Below is a small trained network, with its code and all its weights. Each question gives an input and a target symbol and asks what happens when units are switched off, that is, made to give their printed mean instead of their output.

import numpy as np


def w(rows, s, z=0):
    codes = np.array(rows[::2]) - 128.0
    scale = np.full(codes.shape[1], s)
    scale[-1] = z or s
    return codes * scale


def f(y):
    return np.maximum(y, 0)


def softmax(a):
    e = np.exp(a - a.max(-1, keepdims=True))
    return e / e.sum(-1, keepdims=True)


def log_softmax(a):
    a = a - a.max(-1, keepdims=True)
    return a - np.log(np.exp(a).sum(-1, keepdims=True))


def net(x, mask):
    ids = ['αβγδεζηθλμπστφψω'.index(c) for c in x.split()]
    T = len(ids)
    res = E[ids] + P[:T]
    u = 0
    for l in range(3):
        q, k, v = (res @ M[l].T for M in (Q, K, V))
        z = softmax(np.where(np.tri(T) > 0, q @ k.T / 3**0.5, -1e9)) @ v
        res = res + np.where(mask[u], z, O[l][:, -1]) @ O[l][:, :-1]
        u += 1
        y = f(res @ A[l][:, :-1].T + A[l][:, -1])
        res = res + np.where(mask[u : u + 12], y, B[l][:, -1]) @ B[l][:, :-1]
        u += 12
    return log_softmax(res[-1] @ U[:, :-1].T + U[:, -1])


Q, K, V, O, A, B = {}, {}, {}, {}, {}, {}
E = w([
[117,147,36,135],'α',
[104,141,188,105],'β',
[215,132,134,204],'γ',
[172,138,193,131],'δ',
[123,164,51,109],'ε',
[138,65,41,124],'ζ',
[56,156,133,108],'η',
[69,141,160,90],'θ',
[144,191,175,173],'λ',
[49,135,145,118],'μ',
[107,108,104,81],'π',
[81,6,121,182],'σ',
[92,106,44,190],'τ',
[147,185,122,201],'φ',
[90,109,154,82],'ψ',
[61,109,108,158],'ω',
],0.02)
P = w([
[89,135,86,32],'0',
[97,70,166,221],'1',
[105,132,79,20],'2',
[109,65,168,222],'3',
[125,129,76,13],'4',
[119,58,168,223],'5',
[141,123,69,10],'6',
[123,57,166,224],'7',
[150,118,67,2],'8',
[118,56,164,223],'9',
[140,127,68,3],'10',
],0.0053)
Q[0] = w([
[183,26,144,186],'0.h0',
[2,190,114,119],'0.h0',
[188,167,125,75],'0.h0',
],0.0099)
K[0] = w([
[189,96,97,182],'0.h0',
[7,115,104,91],'0.h0',
[112,172,117,116],'0.h0',
],0.013)
V[0] = w([
[81,141,102,135],'0.h0',
[156,253,128,155],'0.h0',
[193,216,171,133],'0.h0',
],0.0023)
O[0] = w([
[131,153,100,101,196],'0.h0',
[47,131,131,175,59],'0.h0',
[254,40,133,36,9],'0.h0',
],0.0035,0.0011)
A[0] = w([
[185,35,34,69,144],'0.n0',
[123,122,40,86,130],'0.n1',
[160,92,206,207,117],'0.n2',
[132,150,199,162,109],'0.n3',
[155,76,235,55,124],'0.n4',
[127,118,221,134,4],'0.n5',
[106,123,63,241,108],'0.n6',
[165,154,2,105,92],'0.n7',
[158,234,157,115,103],'0.n8',
[105,172,233,170,112],'0.n9',
[167,89,75,31,118],'0.n10',
[137,191,211,183,110],'0.n11',
],0.0091,0.021)
B[0] = w([
[113,121,97,136,254],'0.n0',
[83,110,130,151,230],'0.n1',
[122,95,105,145,181],'0.n2',
[96,115,116,109,145],'0.n3',
[119,132,170,156,179],'0.n4',
[118,3,97,130,128],'0.n5',
[150,123,193,120,201],'0.n6',
[71,131,133,150,185],'0.n7',
[85,114,140,73,137],'0.n8',
[131,164,106,140,170],'0.n9',
[106,146,100,97,177],'0.n10',
[99,115,124,111,160],'0.n11',
],0.02,0.0052)
Q[1] = w([
[193,156,133,49],'1.h0',
[92,123,137,210],'1.h0',
[137,171,132,4],'1.h0',
],0.017)
K[1] = w([
[81,245,197,191],'1.h0',
[188,106,66,95],'1.h0',
[58,209,208,66],'1.h0',
],0.012)
V[1] = w([
[194,211,149,177],'1.h0',
[30,189,128,92],'1.h0',
[84,254,192,195],'1.h0',
],0.0037)
O[1] = w([
[209,91,116,97,3],'1.h0',
[114,111,102,124,187],'1.h0',
[136,113,3,41,89],'1.h0',
],0.0073,0.0051)
A[1] = w([
[174,138,206,132,95],'1.n0',
[122,144,138,56,114],'1.n1',
[89,27,97,119,109],'1.n2',
[88,71,154,61,105],'1.n3',
[131,174,108,131,170],'1.n4',
[178,39,185,8,4],'1.n5',
[88,91,125,57,151],'1.n6',
[164,199,192,137,147],'1.n7',
[103,188,73,149,166],'1.n8',
[88,112,127,123,56],'1.n9',
[143,209,106,77,143],'1.n10',
[184,124,194,173,137],'1.n11',
],0.014,0.02)
B[1] = w([
[140,104,174,164,138],'1.n0',
[152,87,131,124,146],'1.n1',
[152,149,120,170,220],'1.n2',
[151,109,181,136,169],'1.n3',
[143,129,112,96,184],'1.n4',
[191,47,4,189,128],'1.n5',
[116,195,139,145,223],'1.n6',
[137,78,94,139,157],'1.n7',
[141,75,117,111,255],'1.n8',
[139,202,148,95,147],'1.n9',
[93,133,159,103,151],'1.n10',
[108,139,78,94,170],'1.n11',
],0.02,0.014)
Q[2] = w([
[12,228,148,123],'2.h0',
[145,89,170,191],'2.h0',
[70,237,77,136],'2.h0',
],0.011)
K[2] = w([
[4,159,162,107],'2.h0',
[136,92,137,166],'2.h0',
[25,178,152,164],'2.h0',
],0.017)
V[2] = w([
[83,234,196,110],'2.h0',
[212,8,105,156],'2.h0',
[255,143,161,124],'2.h0',
],0.003)
O[2] = w([
[61,91,119,120,158],'2.h0',
[253,44,169,216,53],'2.h0',
[135,157,176,166,1],'2.h0',
],0.0049,0.003)
A[2] = w([
[94,193,129,54,156],'2.n0',
[77,82,111,204,94],'2.n1',
[185,88,170,189,135],'2.n2',
[91,66,124,110,70],'2.n3',
[123,153,246,94,104],'2.n4',
[222,174,145,97,2],'2.n5',
[125,69,199,55,124],'2.n6',
[168,54,170,123,166],'2.n7',
[179,205,127,95,67],'2.n8',
[162,86,46,34,127],'2.n9',
[247,167,180,107,45],'2.n10',
[53,51,76,100,144],'2.n11',
],0.013,0.019)
B[2] = w([
[153,75,176,95,228],'2.n0',
[143,81,150,140,211],'2.n1',
[118,175,128,72,175],'2.n2',
[76,110,203,219,140],'2.n3',
[130,227,69,189,171],'2.n4',
[245,176,24,7,128],'2.n5',
[206,74,91,176,171],'2.n6',
[74,82,115,90,174],'2.n7',
[153,19,147,113,129],'2.n8',
[50,128,181,170,174],'2.n9',
[57,65,81,168,128],'2.n10',
[177,183,109,118,253],'2.n11',
],0.015,0.016)
U = w([
[221,78,21,141,35],'α',
[183,95,192,138,89],'β',
[99,76,46,40,191],'γ',
[121,183,5,83,161],'δ',
[96,146,53,182,70],'ε',
[146,70,143,217,74],'ζ',
[85,124,248,71,94],'η',
[191,147,127,41,159],'θ',
[103,163,168,102,181],'λ',
[60,185,129,46,153],'μ',
[118,123,134,148,254],'π',
[100,27,210,150,50],'σ',
[187,158,111,162,97],'τ',
[15,144,138,131,102],'φ',
[90,201,156,141,103],'ψ',
[103,132,239,167,67],'ω',
],0.012,0.0092)

Each question gives the input, a string of symbols that net reads in full, and the target symbol t.
The units are the heads (3 rows each of Q, K, V and O) and the neurons (one row each of A and B). Each row of codes is followed by its name. A weight is (code - 128) times the scale printed after its matrix; where a second scale follows, it is the last column's (O, A, B and U).
mask holds one flag per unit, layer by layer, with each layer's heads first. A switched-off unit (its flag False) gives its mean, the last column of its rows in O or B, instead of its output. The means were averaged over made-up inputs and are rounded, as every weight is.
A unit's drop is (log p(t) with every unit on - log p(t) with that unit switched off) / (log p(t) with every unit on - log p(t) with every unit switched off).
The circuit of an input: a set's keep is (log p(t) with only the set's units on - log p(t) with every unit switched off) / (log p(t) with every unit on - log p(t) with every unit switched off). Starting from the 12 units with the biggest drops (on a tie, the unit counted first), units are removed one at a time, each time the one whose removal leaves the highest keep (on an exact tie, the one counted first), for as long as the keep stays at least 0.8.
circuit, biggest first: the units of the circuit, biggest drop first
top k neurons: the k neurons with the biggest drops, biggest first
top k neurons in layer l: the k neurons of layer l with the biggest drops, biggest first
input α ω φ γ π, target η: circuit, biggest first => [1.n6 0.n10 2.n0]
input μ λ α ε, target ε: circuit, biggest first => [1.n8 2.n0 2.n9]
input ω η δ θ ε α, target α: top 3 neurons => [1.n8 1.n3 2.n9]
input α σ ε α ω τ η η α γ ζ, target ε: circuit, biggest first => [1.n2 1.n6 0.n1]
input σ θ θ α λ β σ ω, target σ: circuit, biggest first => [2.n4]
input η η η η τ φ φ β μ ζ, target ζ: circuit, biggest first => [2.n1 1.n2 0.n1]
input β ω γ η δ γ λ η β γ φ, target σ: top 2 neurons in layer 0 => [0.n1 0.n8]
input α σ η γ η η σ θ ε β, target σ: top 2 neurons => [1.n6 2.n3]
input λ μ θ, target τ: top 2 neurons => [2.n4 1.n6]
input θ η β η, target η: circuit, biggest first => [2.n0 1.n2 0.n2 0.n0]
input ψ ε λ η γ μ ψ ψ, target γ: top 4 neurons => [0.n4 1.n7 0.n1 1.n6]
input λ φ β ε ε τ γ ψ, target γ: top 3 neurons => [0.n4 1.n7 1.n6]
input η π τ, target ζ: circuit, biggest first => [2.n1 0.n1]
input ζ α ζ η φ η θ η, target ζ: top 2 neurons in layer 0 => [0.n0 0.n10]
input θ θ γ θ δ, target γ: top 3 neurons => [0.n4 1.n7 2.n7]
input α θ ε θ θ λ γ θ ω η, target γ: top neuron in layer 0 => [0.n10]
input γ β σ φ η η, target σ: top 3 neurons => [1.n6 1.n2 2.n3]
input π ψ η α η γ, target γ: top 3 neurons => [1.n6 1.n0 0.n6]
input ε η γ σ α η η δ α ζ ε, target μ: top 3 neurons in layer 0 => [0.n1 0.n10 0.n7]
input γ λ θ α, target γ: top 3 neurons in layer 1 => [1.n6 1.n9 1.n11]
input φ σ ψ η θ θ, target σ: top 2 neurons in layer 2 => [2.n3 2.n4]
input α δ μ θ γ ω, target γ: top 4 neurons in layer 0 => [0.n6 0.n0 0.n1 0.n7]
input μ ε ζ δ, target ζ: top 2 neurons => [1.n11 1.n6]
input η α α α ζ μ α γ θ η ε, target μ: top 2 neurons in layer 1 => [1.n9 1.n8]
input π ψ σ ψ α λ, target σ: top neuron => [0.n9]
input θ α λ α τ θ, target θ: top 2 neurons in layer 2 => [2.n9 2.n11]
input ε σ λ β β ε ω θ ε η, target σ: top 2 neurons in layer 0 => [0.n2 0.n7]
input δ α ψ α, target α: top 2 neurons => [0.n1 1.n3]
input σ σ σ σ β, target α: top 3 neurons => [2.n6 0.n1 1.n2]
